Below is a small trained network, with its code and all its weights. Each question gives an input and a target symbol and asks what happens when units are switched off, that is, made to give their printed mean instead of their output.

import numpy as np


def w(rows, s, z=0):
    codes = np.array(rows[::2]) - 128.0
    scale = np.full(codes.shape[1], s)
    scale[-1] = z or s
    return codes * scale


def f(y):
    return np.maximum(y, 0)


def softmax(a):
    e = np.exp(a - a.max(-1, keepdims=True))
    return e / e.sum(-1, keepdims=True)


def log_softmax(a):
    a = a - a.max(-1, keepdims=True)
    return a - np.log(np.exp(a).sum(-1, keepdims=True))


def net(x, mask):
    ids = ['ΞΦαβεθμσ'.index(c) for c in x.split()]
    T = len(ids)
    res = E[ids] + P[:T]
    u = 0
    for l in range(2):
        r = res
        for j in range(2):
            rows = slice(2 * j, 2 * j + 2)
            q, k, v = (r @ M[l][rows].T for M in (Q, K, V))
            z = softmax(np.where(np.tri(T) > 0, q @ k.T / 2**0.5, -1e9)) @ v
            o = O[l][rows]
            res = res + np.where(mask[u + j], z, o[:, -1]) @ o[:, :-1]
        u += 2
        y = f(res @ A[l][:, :-1].T + A[l][:, -1])
        res = res + np.where(mask[u : u + 8], y, B[l][:, -1]) @ B[l][:, :-1]
        u += 8
    return log_softmax(res[-1] @ U[:, :-1].T + U[:, -1])


Q, K, V, O, A, B = {}, {}, {}, {}, {}, {}
E = w([
[40,143,127,180],'Ξ',
[188,57,244,151],'Φ',
[3,150,117,8],'α',
[79,39,203,230],'β',
[49,240,121,179],'ε',
[154,23,45,43],'θ',
[241,157,124,164],'μ',
[149,48,65,199],'σ',
],0.0072)
P = w([
[63,222,108,3],'0',
[179,105,161,19],'1',
[181,98,164,69],'2',
[177,123,183,96],'3',
[188,137,190,120],'4',
[178,148,201,144],'5',
[182,166,207,159],'6',
[181,166,209,156],'7',
],0.0039)
Q[0] = w([
[169,231,98,4],'L0H0',
[160,128,173,134],'L0H0',
[105,104,88,150],'L0H1',
[81,100,157,118],'L0H1',
],0.03)
K[0] = w([
[79,76,40,5],'L0H0',
[97,140,162,142],'L0H0',
[201,178,166,128],'L0H1',
[173,143,98,121],'L0H1',
],0.029)
V[0] = w([
[180,218,2,139],'L0H0',
[14,54,62,197],'L0H0',
[167,43,139,112],'L0H1',
[163,39,58,135],'L0H1',
],0.0091)
O[0] = w([
[148,198,35,63,2],'L0H0',
[70,84,44,204,69],'L0H0',
[139,79,100,28,224],'L0H1',
[135,130,48,3,234],'L0H1',
],0.0073,0.0024)
A[0] = w([
[72,66,131,183,3],'L0N0',
[175,206,155,113,31],'L0N1',
[122,199,140,107,45],'L0N2',
[238,190,114,115,168],'L0N3',
[7,166,149,105,105],'L0N4',
[79,53,155,86,125],'L0N5',
[191,81,129,173,189],'L0N6',
[162,94,181,98,109],'L0N7',
],0.013,0.0051)
B[0] = w([
[232,61,74,209,161],'L0N0',
[55,165,61,76,145],'L0N1',
[49,127,147,114,134],'L0N2',
[129,8,207,165,228],'L0N3',
[186,199,228,203,153],'L0N4',
[183,192,128,98,211],'L0N5',
[164,190,184,63,254],'L0N6',
[118,206,101,159,210],'L0N7',
],0.015,0.0066)
Q[1] = w([
[4,82,12,159],'L1H0',
[96,41,183,128],'L1H0',
[226,180,205,58],'L1H1',
[151,135,100,146],'L1H1',
],0.027)
K[1] = w([
[239,177,37,44],'L1H0',
[141,154,210,116],'L1H0',
[42,61,3,37],'L1H1',
[123,122,90,124],'L1H1',
],0.029)
V[1] = w([
[236,105,61,110],'L1H0',
[95,106,89,254],'L1H0',
[97,127,18,226],'L1H1',
[77,55,94,48],'L1H1',
],0.0084)
O[1] = w([
[222,140,181,70,31],'L1H0',
[109,215,113,117,86],'L1H0',
[225,121,93,254,23],'L1H1',
[108,150,24,68,254],'L1H1',
],0.0062,0.0039)
A[1] = w([
[155,118,99,188,46],'L1N0',
[170,80,70,150,67],'L1N1',
[163,113,2,130,130],'L1N2',
[130,160,65,160,75],'L1N3',
[116,60,22,168,95],'L1N4',
[43,136,87,177,132],'L1N5',
[113,101,19,111,82],'L1N6',
[134,137,159,190,1],'L1N7',
],0.0085,0.0062)
B[1] = w([
[71,143,164,138,171],'L1N0',
[83,102,192,115,203],'L1N1',
[113,118,2,123,254],'L1N2',
[156,98,145,172,155],'L1N3',
[186,181,171,32,176],'L1N4',
[117,66,114,191,200],'L1N5',
[179,143,192,129,204],'L1N6',
[102,184,26,15,181],'L1N7',
],0.0097,0.0029)
U = w([
[59,185,195,86,56],'Ξ',
[58,15,253,103,164],'Φ',
[33,122,159,177,93],'α',
[95,147,217,86,1],'β',
[20,120,139,198,149],'ε',
[89,78,117,16,168],'θ',
[16,87,61,37,164],'μ',
[177,84,116,187,217],'σ',
],0.0042,0.0053)

Each question gives the input, a string of symbols that net reads in full, and the target symbol t.
The units are the heads (2 rows each of Q, K, V and O) and the neurons (one row each of A and B). Each row of codes is followed by its name. A weight is (code - 128) times the scale printed after its matrix; where a second scale follows, it is the last column's (O, A, B and U).
mask holds one flag per unit, layer by layer, with each layer's heads first. A switched-off unit (its flag False) gives its mean, the last column of its rows in O or B, instead of its output. The means were averaged over made-up inputs and are rounded, as every weight is.
A unit's drop is (log p(t) with every unit on - log p(t) with that unit switched off) / (log p(t) with every unit on - log p(t) with every unit switched off).
The circuit of an input: a set's keep is (log p(t) with only the set's units on - log p(t) with every unit switched off) / (log p(t) with every unit on - log p(t) with every unit switched off). Starting from the 12 units with the biggest drops (on a tie, the unit counted first), units are removed one at a time, each time the one whose removal leaves the highest keep (on an exact tie, the one counted first), for as long as the keep stays at least 0.8.
circuit, biggest first: the units of the circuit, biggest drop first
most important unit: the unit with the biggest drop
k most important neurons: the k neurons with the biggest drops, biggest first
top k neurons in layer l: the k neurons of layer l with the biggest drops, biggest first
which heads matter: for each layer, one digit per head in row order, 1 if its drop is at least 0.15 and else 0, layers parted by /
drop when u is switched off: that unit's drop, to one decimal
input μ μ σ μ θ, target μ: which heads matter => 10 / 11
input α μ σ σ σ σ μ, target Φ: circuit, biggest first => [L0N3]
input Ξ μ Ξ β, target σ: circuit, biggest first => [L0N0; L0H0]
input β σ β α, target Ξ: circuit, biggest first => [L0N4; L0N0; L1H0; L0H0]
input σ σ Ξ Ξ, target σ: circuit, biggest first => [L0H0; L0N6; L1H1; L0N4]
input β Φ σ σ Φ Φ α Φ, target β: which heads matter => 11 / 10
input σ μ μ σ μ σ α, target σ: 3 most important neurons => [L0N6; L0N4; L0N3]
input σ σ θ β α σ, target σ: circuit, biggest first => [L0H0; L0N0]
input σ β σ, target σ: 2 most important neurons => [L0N0; L0N6]
input μ θ β θ σ σ, target μ: 4 most important neurons => [L0N3; L0N1; L1N2; L0N2]
input ε θ μ μ ε μ ε, target ε: which heads matter => 01 / 10
input Ξ σ σ σ α μ σ Φ, target Ξ: 3 most important neurons => [L0N6; L0N7; L0N0]
input σ σ Ξ θ σ β, target σ: circuit, biggest first => [L0H0; L0N0]
input Φ β σ μ μ θ μ σ, target Φ: circuit, biggest first => [L0N3; L0H0; L1H1]
input β Φ σ, target Ξ: most important unit => L0H0
input β σ Φ, target β: which heads matter => 10 / 10
input Ξ Ξ σ Φ μ Φ, target Ξ: which heads matter => 11 / 10
input μ σ σ Φ β σ θ, target μ: drop when L1H1 is switched off => 0.4
input μ θ σ σ σ σ, target μ: drop when L0N1 is switched off => 0.3
input σ σ β Ξ, target σ: top neuron in layer 0 => [L0N0]
input μ σ μ α σ ε, target ε: drop when L0H0 is switched off => 0.2
